Below is a small trained network, with its code and all its weights. Each question gives an input and a class and asks what happens when units are switched off, that is, made to give their printed mean instead of their output.

import numpy as np


def w(rows, s, z=0):
    codes = np.array(rows[::2]) - 128.0
    scale = np.full(codes.shape[1], s)
    scale[-1] = z or s
    return codes * scale


def f(y):
    return y / 2 * (1 + np.tanh(0.7978845608 * (y + 0.044715 * y**3)))


def log_softmax(a):
    a = a - a.max(-1, keepdims=True)
    return a - np.log(np.exp(a).sum(-1, keepdims=True))


def net(x, mask):
    res = np.array(x, float).reshape(1, 8) / 4 @ E
    y = f(res @ A[0][:, :-1].T + A[0][:, -1])
    res = res + np.where(mask, y, B[0][:, -1]) @ B[0][:, :-1]
    return log_softmax(res[-1] @ U[:, :-1].T + U[:, -1])


A, B = {}, {}
E = w([
[144,152,164,114,171,133,145,103],'x0',
[141,128,123,125,149,139,148,110],'x1',
[144,125,125,133,134,144,138,121],'x2',
[117,151,157,138,157,132,122,126],'x3',
[107,124,123,139,114,122,106,145],'x4',
[173,223,87,162,94,119,111,44],'x5',
[161,99,84,133,134,163,151,107],'x6',
[2,127,100,135,68,180,197,60],'x7',
],0.01)
A[0] = w([
[72,100,174,109,47,171,173,72,39],'n1',
[86,4,189,96,157,147,170,176,79],'n2',
[86,181,131,122,142,169,171,148,136],'n3',
[2,121,97,116,149,126,194,113,123],'n4',
[208,156,134,170,157,124,130,237,2],'n5',
[99,156,150,145,93,165,183,145,30],'n6',
],0.0078,0.0062)
B[0] = w([
[186,108,105,123,199,88,130,142,205],'n1',
[136,152,161,247,41,126,157,79,244],'n2',
[132,110,55,77,125,120,112,124,172],'n3',
[147,88,98,116,159,121,106,158,254],'n4',
[152,61,76,131,154,95,108,146,186],'n5',
[193,136,80,187,140,34,97,157,136],'n6',
],0.012,0.0064)
U = w([
[198,62,38,72,243,41,120,200,18],'0',
[150,139,134,59,83,195,149,171,252],'1',
[152,127,139,58,85,201,148,146,230],'2',
[197,248,114,254,22,99,180,42,2],'3',
],0.0056,0.0082)

Each question gives the input, the list of numbers given to net, and the class t.
The units are the neurons (one row each of A and B). Each row of codes is followed by its name. A weight is (code - 128) times the scale printed after its matrix; where a second scale follows, it is the last column's (A, B and U).
mask holds one flag per neuron, in row order. A switched-off neuron (its flag False) gives its mean, the last column of its row in B, instead of its output. The means were averaged over made-up inputs and are rounded, as every weight is.
A unit's drop is (log p(t) with every unit on - log p(t) with that unit switched off) / (log p(t) with every unit on - log p(t) with every unit switched off).
The circuit of an input: a set's keep is (log p(t) with only the set's units on - log p(t) with every unit switched off) / (log p(t) with every unit on - log p(t) with every unit switched off). Starting from all 6 units, units are removed one at a time, each time the one whose removal leaves the highest keep (on an exact tie, the one counted first), for as long as the keep stays at least 0.8.
circuit, biggest first: the units of the circuit, biggest drop first
top k neurons: the k neurons with the biggest drops, biggest first
drop of u: that unit's drop, to one decimal
input [-6,6,3,-6,0,-8,-4,8], class 0: circuit, biggest first => [n1]
input [-2,3,-8,8,-4,-7,2,6], class 3: top 3 neurons => [n2, n5, n6]
input [0,-6,4,-2,2,3,1,8], class 0: circuit, biggest first => [n1, n4]
input [-3,-4,7,-6,-1,4,-8,6], class 0: circuit, biggest first => [n1, n2]
input [-5,-6,-7,-8,1,-6,-3,7], class 0: top 2 neurons => [n4, n1]
input [-4,7,-8,-1,2,-5,-8,7], class 0: top 2 neurons => [n4, n1]
input [2,-1,-1,-3,0,-7,2,-5], class 3: top 2 neurons => [n2, n4]
input [-3,-8,-6,7,-5,-6,6,-3], class 3: top 2 neurons => [n2, n4]
input [2,-3,5,-4,-3,-6,5,-1], class 3: drop of n2 => 0.7
input [6,-1,1,-6,-1,-4,4,7], class 0: drop of n4 => 0.5
input [-5,4,6,7,7,1,2,7], class 0: drop of n1 => 0.1
